Below are the code and all the weights of a small trained network. Each question names an input and a target symbol and asks about switching units off, where a switched-off unit gives its printed mean instead of its output.

import numpy as np


def w(rows, s, z=0):
    codes = np.array(rows[::2]) - 128.0
    scale = np.full(codes.shape[1], s)
    scale[-1] = z or s
    return codes * scale


def softmax(a):
    e = np.exp(a - a.max(-1, keepdims=True))
    return e / e.sum(-1, keepdims=True)


def log_softmax(a):
    a = a - a.max(-1, keepdims=True)
    return a - np.log(np.exp(a).sum(-1, keepdims=True))


def net(x, mask):
    ids = ['βγδεζηθλμξπστφψω'.index(c) for c in x.split()]
    T = len(ids)
    res = E[ids] + P[:T]
    u = 0
    for l in range(2):
        r = res
        for j in range(3):
            rows = slice(3 * j, 3 * j + 3)
            q, k, v = (r @ M[l][rows].T for M in (Q, K, V))
            z = softmax(np.where(np.tri(T) > 0, q @ k.T / 3**0.5, -1e9)) @ v
            o = O[l][rows]
            res = res + np.where(mask[u + j], z, o[:, -1]) @ o[:, :-1]
        u += 3
    return log_softmax(res[-1] @ U[:, :-1].T + U[:, -1])


Q, K, V, O = {}, {}, {}, {}
E = w([
[39,215,153],'β',
[134,142,101],'γ',
[109,150,255],'δ',
[153,198,113],'ε',
[203,147,53],'ζ',
[196,131,169],'η',
[141,159,161],'θ',
[108,189,135],'λ',
[93,212,32],'μ',
[170,186,66],'ξ',
[138,152,134],'π',
[133,194,114],'σ',
[101,194,212],'τ',
[90,141,106],'φ',
[129,191,92],'ψ',
[89,145,193],'ω',
],0.0098)
P = w([
[129,110,121],'0',
[115,86,112],'1',
[147,136,133],'2',
[103,66,104],'3',
[159,158,143],'4',
[90,43,98],'5',
[176,187,158],'6',
[71,7,77],'7',
[178,242,174],'8',
],0.018)
Q[0] = w([
[128,133,128],'0.h1',
[119,126,139],'0.h1',
[113,129,151],'0.h1',
[119,101,122],'0.h2',
[58,3,89],'0.h2',
[118,102,120],'0.h2',
[168,169,184],'0.h3',
[94,174,149],'0.h3',
[115,103,151],'0.h3',
],0.057)
K[0] = w([
[117,124,144],'0.h1',
[130,124,121],'0.h1',
[117,116,127],'0.h1',
[137,144,137],'0.h2',
[192,255,163],'0.h2',
[140,150,134],'0.h2',
[208,180,160],'0.h3',
[103,198,141],'0.h3',
[110,124,170],'0.h3',
],0.045)
V[0] = w([
[140,152,155],'0.h1',
[122,123,121],'0.h1',
[117,74,50],'0.h1',
[127,220,168],'0.h2',
[98,192,21],'0.h2',
[246,79,130],'0.h2',
[142,126,150],'0.h3',
[182,145,108],'0.h3',
[57,109,153],'0.h3',
],0.014)
O[0] = w([
[134,124,149,113],'0.h1',
[127,127,122,131],'0.h1',
[103,175,30,166],'0.h1',
[87,220,105,3],'0.h2',
[56,109,208,128],'0.h2',
[247,144,165,148],'0.h2',
[105,121,135,145],'0.h3',
[87,162,93,174],'0.h3',
[181,83,172,71],'0.h3',
],0.015,0.0015)
Q[1] = w([
[157,142,149],'1.h1',
[128,42,109],'1.h1',
[98,83,101],'1.h1',
[130,145,134],'1.h2',
[127,141,139],'1.h2',
[126,114,121],'1.h2',
[92,150,147],'1.h3',
[114,134,133],'1.h3',
[254,73,67],'1.h3',
],0.033)
K[1] = w([
[147,86,101],'1.h1',
[89,73,107],'1.h1',
[70,109,121],'1.h1',
[128,111,121],'1.h2',
[127,111,117],'1.h2',
[129,137,133],'1.h2',
[107,165,146],'1.h3',
[119,152,135],'1.h3',
[183,1,63],'1.h3',
],0.036)
V[1] = w([
[117,166,136],'1.h1',
[112,172,154],'1.h1',
[123,118,128],'1.h1',
[114,138,10],'1.h2',
[119,229,71],'1.h2',
[135,221,190],'1.h2',
[149,103,118],'1.h3',
[118,125,129],'1.h3',
[108,203,172],'1.h3',
],0.014)
O[1] = w([
[127,61,101,196],'1.h1',
[127,54,78,199],'1.h1',
[137,128,119,119],'1.h1',
[156,37,208,244],'1.h2',
[146,175,254,255],'1.h2',
[126,245,173,147],'1.h2',
[110,60,95,208],'1.h3',
[132,147,132,70],'1.h3',
[186,236,178,34],'1.h3',
],0.0084,0.00049)
U = w([
[33,181,72,252],'β',
[96,32,142,152],'γ',
[135,200,8,90],'δ',
[148,194,173,107],'ε',
[150,35,241,64],'ζ',
[253,148,103,224],'η',
[121,137,112,149],'θ',
[120,161,129,112],'λ',
[41,70,236,29],'μ',
[153,143,219,33],'ξ',
[118,102,126,123],'π',
[133,171,160,113],'σ',
[137,239,75,94],'τ',
[119,124,130,50],'φ',
[120,141,167,100],'ψ',
[88,101,22,115],'ω',
],0.007,0.0038)

Each question gives the input, a string of symbols that net reads in full, and the target symbol t.
The units are the heads (3 rows each of Q, K, V and O). Each row of codes is followed by its name. A weight is (code - 128) times the scale printed after its matrix; where a second scale follows, it is the last column's (O and U).
mask holds one flag per head, layer by layer. A switched-off head (its flag False) gives its mean, the last column of its rows in O, instead of its output. The means were averaged over made-up inputs and are rounded, as every weight is.
A unit's drop is (log p(t) with every unit on - log p(t) with that unit switched off) / (log p(t) with every unit on - log p(t) with every unit switched off).
The circuit of an input: a set's keep is (log p(t) with only the set's units on - log p(t) with every unit switched off) / (log p(t) with every unit on - log p(t) with every unit switched off). Starting from all 6 units, units are removed one at a time, each time the one whose removal leaves the highest keep (on an exact tie, the one counted first), for as long as the keep stays at least 0.8.
circuit, biggest first: the units of the circuit, biggest drop first
unit that matters most: the unit with the biggest drop
which heads matter: for each layer, one digit per head in row order, 1 if its drop is at least 0.15 and else 0, layers parted by /
input δ μ β η η τ, target η: circuit, biggest first : (0.h2)
input ζ η ζ σ, target ζ: which heads matter : 101 / 011
input λ ξ η ζ η η η ζ, target η: which heads matter : 011 / 000
input μ η ψ τ μ ξ β, target ξ: circuit, biggest first : (0.h2; 1.h3)
input δ φ τ η ω γ, target ω: circuit, biggest first : (0.h3; 1.h3; 1.h2)
input β δ β τ ψ μ η ζ, target η: which heads matter : 010 / 000
input μ η π η β ξ η δ, target η: which heads matter : 011 / 000
input ω ξ γ β λ η β η ξ, target η: which heads matter : 011 / 000
input ξ ε β ζ, target β: which heads matter : 010 / 000
input η ω β, target ω: which heads matter : 011 / 011
input β ζ μ η, target μ: which heads matter : 010 / 010
input γ η λ ψ γ β γ, target β: circuit, biggest first : (0.h2; 0.h3)
input τ ε γ η ε η β μ ξ, target μ: which heads matter : 010 / 000
input ζ β β, target β: which heads matter : 010 / 010
input β ω η, target ω: unit that matters most : 0.h3
input η δ β ε β β ε η, target ε: circuit, biggest first : (0.h2; 1.h3)
input ε ω η ζ η η, target η: which heads matter : 011 / 000
input λ θ η σ τ π μ ε, target μ: which heads matter : 001 / 000
input ψ η μ δ ζ, target δ: circuit, biggest first : (0.h3; 0.h2)
input ω η β ξ, target β: unit that matters most : 0.h2
input ξ η η ω γ, target ω: circuit, biggest first : (0.h2; 1.h3)
input λ ω β ω η ε δ ω β, target ω: circuit, biggest first : (0.h2; 0.h1; 1.h3)
input τ β μ β β, target β: circuit, biggest first : (0.h2; 0.h3; 0.h1; 1.h2)
